[[  3.07  -4.18   8.11  -8.29   2.25   3.50 -17.01  -7.89]
 [ -0.31 -12.75  20.02   0.26  13.32   8.40  -7.48   7.18]
 [  9.53  -4.69  14.49  -0.18  -6.81   1.03  -8.14   1.59]
 [ -3.21  -4.26   0.46 -11.33 -11.26   2.32 -17.08 -11.36]
 [ -5.22  -8.68   8.09 -11.37  -7.73   8.09 -19.48  -8.26]
 [ -6.98  -6.83   2.28 -12.46 -15.92   5.37 -18.86 -11.10]
 [-15.32  -4.40 -14.45 -12.74  -9.16  -2.19 -10.80 -13.57]
 [-11.53  -3.77 -14.18  -4.49  -6.31  -7.38   0.80  -5.29]
 [ -9.84   3.69 -29.81  -2.84  -7.33 -19.06   8.79  -8.70]
 [  7.21   3.01  -9.46   7.21 -14.70 -17.02  12.55   3.39]
 [-20.62 -10.23  -5.50 -18.68 -12.42   8.42 -21.84 -15.90]
 [  8.82   1.46  -3.33   7.74  -6.84 -14.15  10.78   5.44]]
Rows and columns are numbered from 1.
Which number is the entry at row 1, column 1?
A: 3.07
The entry at row 3, column 3 is 14.49
Which number is the entry at row 1, column 2?
A: -4.18
The entry directly above -0.18 -> 0.26
The bottom-left entry is 8.82
The top entry of the column that holds the smallest entry -> 8.11
Which number is the entry directly below -4.49?
A: -2.84
The entry directly above -17.08 is -8.14
The entry directly below -17.08 is -19.48
Which number is the entry in the bottom-right corner?
A: 5.44
The entry at row 3, column 1 is 9.53
Which number is the entry just right of -6.83?
A: 2.28
The entry just right of -9.84 -> 3.69
Which number is the entry in row 2 and column 1?
A: -0.31
The bottom entry of the column that holds the largest entry -> -3.33
The entry directly below -14.18 -> -29.81
The top-right entry -> -7.89
Which number is the entry directly above -11.33?
A: -0.18
Which number is the entry just right of -17.02?
A: 12.55
The entry just right of 0.26 -> 13.32
Which number is the entry just left of -7.73?
A: -11.37
The entry in row 2 and column 2 is -12.75
The entry directly below -18.68: 7.74
The entry at row 3, column 2 is -4.69
Which number is the entry just left of 2.28?
A: -6.83
The entry directly below -2.19 is -7.38
The entry directly above -3.33: -5.50
The entry directly below -14.45: -14.18
Which number is the entry just right of -14.15?
A: 10.78
The entry directly below -2.84: 7.21
